In the rows, zero is written as 128.
Each row is followed by its class.
[169  63  98  93 152 121  98 127 120 100  90 119 145 113 101 185 125 141
 123  73 149 150  58 111  66 157 130 173 154 152 102 133 130  99 123 128
 129 152 148]	H
[138 163  90  74 135 118 152 119 132 158 120 118 192 161 106 127 121 129
 184 138 127 170 134 121 201 113 124 145 135 119 119 159 107 183 143 153
  93 147 169]	T
[102 132 127 122 140 120 137 147 124 154 170 110 136 134 132 109 116 107
 117 153 115 116 135 126 129  98 109 123  89 174 112 130  89 167 147 132
 171 146  78]	E
[159  78 100  95 160 128 105 118 102  85  73 128 138 134 106 189 118 158
 124  77 158 162  65 126  71 163 132 177 162 139 114 125 127  96 113 129
 123 138 164]	L
[142 141  97  83 104 133 144 108 132 157 102 127 195 151  98 151 147 112
 189 115 133 156 118 101 199 111 142 169 136 126 131 143 156 191 137 142
 100 135 164]	T
[108 125 106 126 139 127 123 136 148 150 128 127 129 130 150 110 100 127
 128 134 141 138 130 140 117  91 103 151  60 185 115 136  77 177 130 122
 200 160  90]	E
[114 116 121 113 153 126 136 147 116 133 195 127 124 143 124 129 111 110
  98 118 112 118 128 123 105  98 119 109 106 135 100 117  92 143 117 124
 166 154  85]	G
[107 122 106  97  99  98 101 112 108 149 125  99 151 140  94 143  78 122
 129 136 104  94 172 109 108 174 191 142 107  98  87 209  91 157 135 115
  45 145  71]	R
[159 118 120 121 160 129 101 102 127 147  88 114 154 132 116  95 113  98
 124 127 164  58 157 140 106 169 118 188 133 167 199 132 137 132 118 151
 135 143 123]	G
[143 109 122 134 168  95 116  85 145 147  71 114 164 143 133  85 111 132
 160 130 159  41 168 132  91 172 106 182 106 161 189 158 142 151 118 148
 131 124 111]	R
[141 138  98  73 114 133 138 114 131 154 104 125 194 155  99 145 143 107
 187 113 139 170 114 102 192 115 135 157 145 125 132 147 146 198 141 136
  92 126 161]	T
[112 142  94 118 148 125 117 138 160 138 131 133 112 125 156 121  95 130
 104 116 132 111 133 132 118  76  97 129  59 165 106 125  76 173 114 132
 205 157  73]	K
[146 137 114 115 160 122 100  96 137 138  56 113 137 137 122  91 120 107
 138 128 160  45 169 149 114 187 113 208 138 168 196 124 142 140 121 158
 122 124 136]	L
[147 100 103 138 164 110 103  87 152 161  68 110 133 114 126  98 105 129
 152 156 155  36 155 144 113 183 107 207 102 161 185 154 134 171 131 148
 137 123 128]	M
[147 112 122 129 169 108  94  86 136 133  73 109 164 148 115  89 122 110
 139 146 156  46 166 146 119 165 110 221 117 168 195 137 123 143 128 152
 158 136 113]	Y
[127 141 117  79 129 115 138  95 123 145 121 131 217 142  96 138 147 114
 168 100 132 170 111 101 182 114 142 149 128 112 140 146 161 175 122 146
  85 135 168]	R
[157  70 101 103 172 114  88 133 110  97  85 146 152  92 132 157 139 130
 104  78 149 120  49 117  59 160 123 170 135 160 126 106 129  90 129 128
 146 162 129]	C
[119 121 119 122 147 109 144 136 126 137 177 113 137 145 140 114 113 123
 113 160 116 109 120 114 122 112 111 117  96 153  86 115  79 157 129 128
 159 159  81]	J
[140 138  97  64 121 133 130 105 143 162  93 126 186 136 101 155 149 105
 178 117 132 161 109 108 191 115 128 161 145 142 138 140 150 175 135 150
  86 139 174]	H
[176  69  93  99 163 113 106 145 111  85  93 139 159 120 124 162 126 145
 125  71 159 137  57  98  69 145 136 157 133 163 135 122 112 104 125 120
 158 169 129]	T
[137 164  84  79 143 126 155  90 117 166 116 129 201 138 113 123 126 123
 153 139 114 194 120 118 215 108 125 145 140 125 113 140 106 177 119 154
  97 156 189]	W
[109 105  89  99 108 110  87 104 115 152 135  92 127 117  90 160  75 123
 117 153 117 107 158 110 113 184 186 157 103 103  84 200  73 162 142 121
  56 139  86]	M
[169  58 103  99 159 128  87 129  98  87 106 134 144 123 101 197 113 151
 125  63 160 169  53 122  58 150 145 157 148 128 103 139 126  96 106 119
 127 153 147]	G
[111 122 123 117 147 125 139 149 122 125 197 132 122 147 123 133 109 105
 102 125 119 119 123 121 103  91 116 103 111 140 105 119  93 142 121 124
 170 159  76]	G
[100 129 128 124 139 120 142 146 125 150 168 111 126 142 130 119 111 111
 122 145 109 119 136 125 117  98 109 126  89 170  98 134  98 167 146 133
 172 135  74]	E
[102 139 109 124 140 118 133 135 129 133 171 111 118 151 128 132 110 105
 110 122 103 101 133 106 119  85 114 105  96 142  93 117 102 160 131 133
 177 125  58]	K
[157 115 108 119 150 125 103  95 153 164  65 105 148 122 122  94 128 101
 144 140 154  32 167 132 110 163 110 209 125 191 191 133 141 137 129 164
 137 139 116]	H
[107 120 110 123 152 121 118 132 164 126 140 142 131 140 141 116 100 125
 113 144 135 129 134 153 121  69 105 164  62 165 109 140  56 176 118 125
 224 167  82]	Y
[141 125 117 134 149 121 102  94 122 164  60 104 157 131 117  77 125 106
 148 135 155  59 159 143 109 175 108 214 115 195 194 141 145 156 140 158
 132 125 124]	E
[127 166 108  86 144 113 151 102 126 156 123 126 213 156 109 121 127 130
 169 138 117 164 127 128 188 117 130 132 125 110 126 150 138 166 125 168
  92 142 165]	R
[119 128  99 116 150 129 118 130 146 141 137 129 146 105 156 112 105 127
 107 137 128 139 111 139 123  86  98 139  85 164 103 126  45 175 115 120
 190 164  92]	W
[155  82 104  90 156 125  89 115 103  88  79 129 139 122 102 186 120 151
 114  77 163 158  58 130  65 170 130 177 160 144 114 134 120 106 120 129
 122 144 154]	L
[147 121 110 144 154 122 104  85 146 149  83 107 145 117 115  99 121 114
 140 159 155  33 154 144 118 185 114 218 115 168 190 129 143 160 126 167
 139 123 122]	M
[141 123 110 132 164 126 104  88 140 147  85 110 145 112 121 103 116 122
 142 149 146  41 154 141 116 188 108 213 110 172 190 129 129 159 124 166
 138 116 122]	M
[109 132  89 120 145 125 113 138 154 137 131 135 120 127 149 120  97 125
 115 122 135 111 132 129 122  73  99 132  67 164 115 126  78 173 116 126
 203 150  72]	K
[120 128 118 113 142 119 136 141 153 148 162 114 119 143 133 137 126 108
 129 144 110  85 129 118 116  97 107 124 100 165  96 119  95 165 141 141
 170 151  77]	H
[152 111  97 130 161 104  98  80 143 165  55 118 132 144 131 108 110 119
 165 135 169  29 169 119 120 143  94 189  99 171 191 151 148 161 131 149
 158 124 102]	K
[124 149  95  77 149 114 133  95 130 152 118 132 206 164  97 130 125 116
 156 156 123 179 130 143 211 100 135 164 127 121 120 157 117 177 133 160
 113 158 170]	Y
[118 106  67 103 116  93 100 100  84 169 136  86 141 154  94 161  83 113
 128 166 114 101 182  91 138 142 191 136 119  99 105 190  91 134 144 120
  69 142  72]	K
[106 110  92 112 111  94 108 103  69 185 146  78 148 142  90 145  97 113
 132 178 115 110 179 106 142 166 191 160  96 125 115 191  84 144 159 120
  53 157  90]	E
[127 148 104  84 114 140 151 103 107 163  96 122 190 149  96 133 137 106
 165 119 123 192 121 119 199 110 133 169 137 140 138 146 154 179 145 137
  89 132 178]	E
[153  72 112 112 160 104 110 128  95  84 115 140 177 110 118 167 135 153
 109  67 140 143  54 104  59 134 142 160 124 136 141 122 121  92 112 119
 147 163 127]	R
[169  60  92  99 159 114  96 127 116  96  90 136 150 112 112 174 137 136
 110  71 157 137  49 104  61 135 132 167 135 166 130 116 121  95 129 123
 145 177 143]	H
[139 148  94  70 142 130 145 122 113 155 125 136 186 156  94 127 115 113
 139 121 133 194 127 127 179 101 131 133 152 108 134 150 123 149 121 154
  86 159 185]	G
[169  53  95 104 156 123  92 115 112 105  89 134 152 119 111 180 140 137
 120  75 155 141  49 102  59 136 136 164 133 163 123 118 131  98 131 128
 150 166 140]	H
[130 167  86  64 146 136 153  95 118 163  95 125 180 168  99 133 116 117
 156 142 127 175 136 137 201 114 129 160 145 123 128 143 126 163 131 165
  87 150 189]	L
[154 103 119 135 181 103 101  85 146 166  64 117 127 130 133  86 115 105
 149 138 168  33 164 140 100 203  97 196 114 165 163 141 156 152 138 150
 129 124 120]	C
[106 115  93  95 119  99 100 115 107 162 118 107 114 127  99 134  94 115
 123 131 115  91 166 112 109 190 161 154 117 101  73 183  84 147 140 116
  43 149  93]	C
[141 159  92  88 133 115 158  94 126 159 114 126 191 155 114 111 122 127
 171 156 126 176 122 125 204 114 124 150 132 125 114 147 126 164 129 156
  94 162 183]	J
[159  83 107  89 154 127  93 124  95  87  82 133 137 126  96 191 120 150
 109  75 157 155  59 128  67 168 129 184 164 134 111 126 126 102 119 128
 119 144 156]	L
[159 117 112 140 138 112 105  83 133 152  70 107 159 135 135  95 119 115
 154 163 155  41 155 126 123 184 126 214 114 181 175 128 138 151 123 151
 141 142 112]	J
[137 137  91  87 107 138 132  85 115 163 105 125 211 122 100 137 149 105
 156 124 119 187 101 109 211 108 142 166 159 114 120 132 140 186 121 134
  92 135 184]	W
[159  69 105 107 155 125 103 126  96 100  87 123 153 116 111 173 122 150
 137  84 148 169  62 128  71 145 131 180 144 169 117 147 124 111 134 122
 143 140 144]	E
[154  70 110 112 158 100 104 123 108  79 102 138 182 113 123 163 129 154
 117  71 152 136  54 105  58 140 139 154 124 143 137 126 131  92 112 120
 147 166 125]	R
[122 111  97  90 107  95 102 111  99 145 128  93 132 139 104 140  78 123
 125 147 116 114 161 110 123 181 178 148 116 106  71 198  77 152 138 102
  36 158  90]	J
[111 103  87 101 136  82 100  98  85 154 157  85 157 156  86 154  96 117
 117 183 108 107 180 119 149 160 197 169 110 102 106 188  60 137 140 120
  66 167  87]	Y
[ 98 135 123 126 147 125 140 136 141 130 190 112 124 126 124 124 111 117
 102 154 107  93 128 123 115 108 103 131  93 147 104 116  77 171 136 145
 175 136  71]	M
[165  68  93 112 169 125 100 130 109  90 110 140 149  94 114 176 120 148
  96 102 151 144  52 117  76 149 137 175 124 149 134 116 116 101 120 133
 162 163 135]	M
[ 97 129 128 127 159 121 150 133 130 141 190 121 107 140 133 116 120 102
 114 135 110 100 128 113 107 117  96 110 100 145  76 111  91 146 139 132
 170 142  68]	C
[141 130 106  74 116 144 127 110 111 157 110 137 189 142  87 152 131 103
 147  99 136 194 105 117 178 109 143 153 151 104 140 145 151 169 124 131
  85 139 187]	G
[118 112  72  98 123  91 108 100  75 180 144  84 135 145  96 166  87 119
 124 160 108 105 178  86 146 145 187 141 109  98 113 189  88 130 141 122
  63 144  78]	K
[161  66  82 104 173 112  86 126 102  87  94 135 159 117 120 172 121 139
  98  71 160 154  58 107  72 122 133 143 134 149 130 120 134  97 120 122
 154 151 126]	K
[150 122 107 134 165 123 107  98 148 144  80 111 154 114 124  91 122 110
 118 154 150  38 159 149 114 182 116 210 119 169 198 119 149 154 124 168
 131 125 122]	M
[143 169  85  76 136 129 147  87 120 170 103 127 208 131 117 121 131 123
 141 142 115 189 117 127 216 113 129 146 140 119 117 141 111 175 124 158
  92 163 189]	W
[125  99  82  87 122  91 100 107  95 188 141  79 137 142  94 166  97 107
 128 168 114  93 176  93 128 165 189 150 107 115 108 187  77 135 153 124
  47 164  83]	H
[160  80  96 108 151 123  99 115 103  93  90 124 143 120 100 187 114 150
 112  71 148 149  64 107  73 135 127 162 144 146 108 141 130 108 120 130
 144 135 133]	K
[124 161  85  87 139 132 147  96 138 153 111 129 186 136 107 134 121 139
 164 154 118 169 117 132 194 120 121 152 128 120 126 145 120 173 130 176
 101 142 181]	M
[155  75 108 110 161 101 102 126 103  83 114 145 181 113 117 163 132 146
 107  71 150 145  57 109  60 146 147 156 129 137 133 125 140  94 109 127
 144 164 125]	R
[160  75  76 103 161 118  85 127  99  91  85 146 149 111 124 175 127 141
 108  68 154 139  57  97  75 123 134 152 127 155 140 113 126  94 114 124
 165 158 115]	K
[109 118  80  85 110  99  90 110 101 157 121  93 117 137  99 155  75 124
 122 123 110 107 172 100 124 155 169 131 113  99  87 203  80 152 138 107
  58 133  76]	K
[139 125  95  75 108 126 125 110 143 173  96 124 186 129  99 161 147 107
 177 128 131 170 112 106 199 110 140 166 145 126 135 143 154 176 136 141
  88 134 185]	H
[125 135 105 126 135 131 114 121 151 143 138 136 140 104 158 119 111 129
 108 139 119 126 117 137 126  84 116 144  77 163  93 125  53 181 115 128
 203 166  92]	W
[105 112  72 100 120  92 106  98  71 172 148  87 138 148  87 162  86 111
 117 153 111  95 182  86 138 152 183 145 107 108 114 186  85 139 141 119
  56 144  70]	K
[120 113  89  92  99 101  97 121 115 152 125  83 130 149  98 151  81 120
 155 133 121 103 166 103 115 169 183 148 110 107  78 208  66 175 151 102
  58 143  72]	T
[166  77  85 102 164 119  95 123  99  88  82 136 149 114 119 172 121 142
 110  66 151 133  61  98  82 126 130 156 132 154 138 118 126  93 119 123
 163 157 125]	K
[ 91 128 132 124 146 117 133 137 136 144 177 122 114 130 132 108 126 103
 111 133 117  88 127 113 104 120  88 116 102 144  85 108  86 159 141 131
 165 137  69]	C
[126 172  84  69 141 127 154  95 126 158  96 123 178 165 104 133 124 124
 165 139 126 178 132 139 201 115 124 154 153 115 126 141 130 160 127 166
  88 146 194]	L
[100 143 110 115 148 112 135 148 133 124 176 116 119 148 130 127 104 101
  98 123 114 108 134 111 117  80 104 100 100 147 104 122  90 160 135 128
 172 137  54]	K
[106 138 113 125 144 114 127 138 161 125 140 141 142 134 152 110  98 138
 125 121 131 116 126 137  90  92 108 134  69 156 113 139  74 169 109 133
 193 159  68]	R
[160 108 111 115 165 117  99  95 152 159  66 101 145 131 121  98 127 104
 160 138 159  34 163 129 103 169 105 200 129 192 192 138 135 142 132 163
 130 129 120]	H
[166  97  98 134 165  96 108  69 140 163  63 114 144 143 144  87 119 126
 172 160 168  39 155 136 116 176 113 201 103 177 174 150 145 164 124 141
 132 148 120]	J
[148 139  99 130 150 121 104  91 133 153  64 110 142 134 120  96 116 104
 139 131 145  35 167 129 125 157 113 191 127 173 190 134 151 146 124 162
 139 119 106]	K
